Below are the code and all the weights of a small trained network. Each question names an input and a class and asks about switching units off, where a switched-off unit gives its printed mean instead of its output.

import numpy as np


def w(rows, s, z=0):
    codes = np.array(rows[::2]) - 128.0
    scale = np.full(codes.shape[1], s)
    scale[-1] = z or s
    return codes * scale


def f(y):
    return y / 2 * (1 + np.tanh(0.7978845608 * (y + 0.044715 * y**3)))


def log_softmax(a):
    a = a - a.max(-1, keepdims=True)
    return a - np.log(np.exp(a).sum(-1, keepdims=True))


def net(x, mask):
    res = np.array(x, float).reshape(1, 4) / 4 @ E
    y = f(res @ A[0][:, :-1].T + A[0][:, -1])
    res = res + np.where(mask, y, B[0][:, -1]) @ B[0][:, :-1]
    return log_softmax(res[-1] @ U[:, :-1].T + U[:, -1])


A, B = {}, {}
E = w([
[124,83,74,28,54,86],'x0',
[128,128,129,127,128,130],'x1',
[124,104,126,61,239,37],'x2',
[133,250,134,69,107,139],'x3',
],0.011)
A[0] = w([
[150,143,147,129,93,113,130],'N0',
[129,7,123,164,87,133,39],'N1',
[130,91,98,161,164,104,132],'N2',
[134,183,140,100,162,136,33],'N3',
[122,178,139,159,131,135,76],'N4',
[155,115,136,141,147,116,134],'N5',
[121,100,143,138,158,136,123],'N6',
[130,138,122,59,204,84,19],'N7',
[128,199,147,195,182,158,121],'N8',
[140,124,118,125,87,130,91],'N9',
[126,79,107,72,89,107,193],'N10',
[130,120,147,162,235,120,128],'N11',
[111,92,142,127,152,123,132],'N12',
[120,136,113,112,36,130,112],'N13',
[125,53,107,47,83,109,4],'N14',
[123,107,126,150,123,170,72],'N15',
[123,133,134,81,133,119,32],'N16',
[133,178,129,135,152,125,118],'N17',
[115,120,141,133,133,118,124],'N18',
[132,113,127,177,85,143,149],'N19',
[131,20,122,178,103,120,194],'N20',
[121,115,125,183,79,173,89],'N21',
[123,154,122,96,62,144,126],'N22',
[110,128,128,136,152,122,117],'N23',
[117,138,116,71,201,87,154],'N24',
[110,143,141,127,132,120,114],'N25',
[142,90,135,144,148,133,165],'N26',
[135,131,133,147,125,99,119],'N27',
],0.023,0.015)
B[0] = w([
[118,107,134,120,148,152,149],'N0',
[109,147,133,55,42,201,205],'N1',
[123,116,134,150,191,142,183],'N2',
[146,111,137,174,93,77,152],'N3',
[123,135,124,94,85,147,156],'N4',
[131,126,127,129,175,123,151],'N5',
[153,128,133,122,190,124,159],'N6',
[100,148,125,70,1,172,193],'N7',
[126,130,125,104,12,126,221],'N8',
[142,130,138,119,164,152,149],'N9',
[112,143,130,79,113,201,217],'N10',
[124,133,121,152,251,117,228],'N11',
[146,129,121,131,187,137,164],'N12',
[107,111,130,126,192,173,201],'N13',
[152,113,137,198,91,30,182],'N14',
[118,134,125,161,120,100,148],'N15',
[139,127,129,96,101,167,136],'N16',
[119,108,125,128,84,111,161],'N17',
[150,132,134,117,149,127,134],'N18',
[133,116,137,117,72,124,194],'N19',
[149,132,122,156,72,50,252],'N20',
[146,128,127,149,102,70,196],'N21',
[121,150,117,109,188,171,194],'N22',
[156,120,151,125,161,129,142],'N23',
[157,110,130,173,113,71,225],'N24',
[149,147,113,131,124,124,131],'N25',
[97,102,126,178,171,132,177],'N26',
[121,119,128,133,132,130,130],'N27',
],0.038,0.022)
U = w([
[166,113,145,154,81,20,254],'0',
[105,154,141,21,46,178,86],'1',
[113,128,141,108,255,180,31],'2',
],0.0075,0.00076)

Each question gives the input, the list of numbers given to net, and the class t.
The units are the neurons (one row each of A and B). Each row of codes is followed by its name. A weight is (code - 128) times the scale printed after its matrix; where a second scale follows, it is the last column's (A, B and U).
mask holds one flag per neuron, in row order. A switched-off neuron (its flag False) gives its mean, the last column of its row in B, instead of its output. The means were averaged over made-up inputs and are rounded, as every weight is.
A unit's drop is (log p(t) with every unit on - log p(t) with that unit switched off) / (log p(t) with every unit on - log p(t) with every unit switched off).
unit that matters most: the unit with the biggest drop
k most important neurons: the k neurons with the biggest drops, biggest first
drop when u is switched off: that unit's drop, to one decimal
input [2,2,3,3], class 1: unit that matters most => N20
input [-7,5,-1,4], class 1: 3 most important neurons => (N8; N20; N24)
input [0,-2,7,-6], class 2: 3 most important neurons => (N11; N2; N8)
input [5,8,1,4], class 1: 2 most important neurons => (N11; N10)
input [-7,1,-7,2], class 1: 2 most important neurons => (N8; N20)
input [5,-6,5,3], class 1: 2 most important neurons => (N7; N10)
input [0,4,6,-8], class 2: 2 most important neurons => (N11; N2)
input [-2,-6,-1,4], class 1: 2 most important neurons => (N20; N24)
input [1,6,-3,6], class 2: 2 most important neurons => (N7; N1)
input [7,-7,-3,-1], class 1: drop when N10 is switched off => 0.2
input [-4,8,2,-7], class 2: drop when N11 is switched off => 0.2
input [2,-7,-4,-1], class 1: drop when N11 is switched off => 0.6
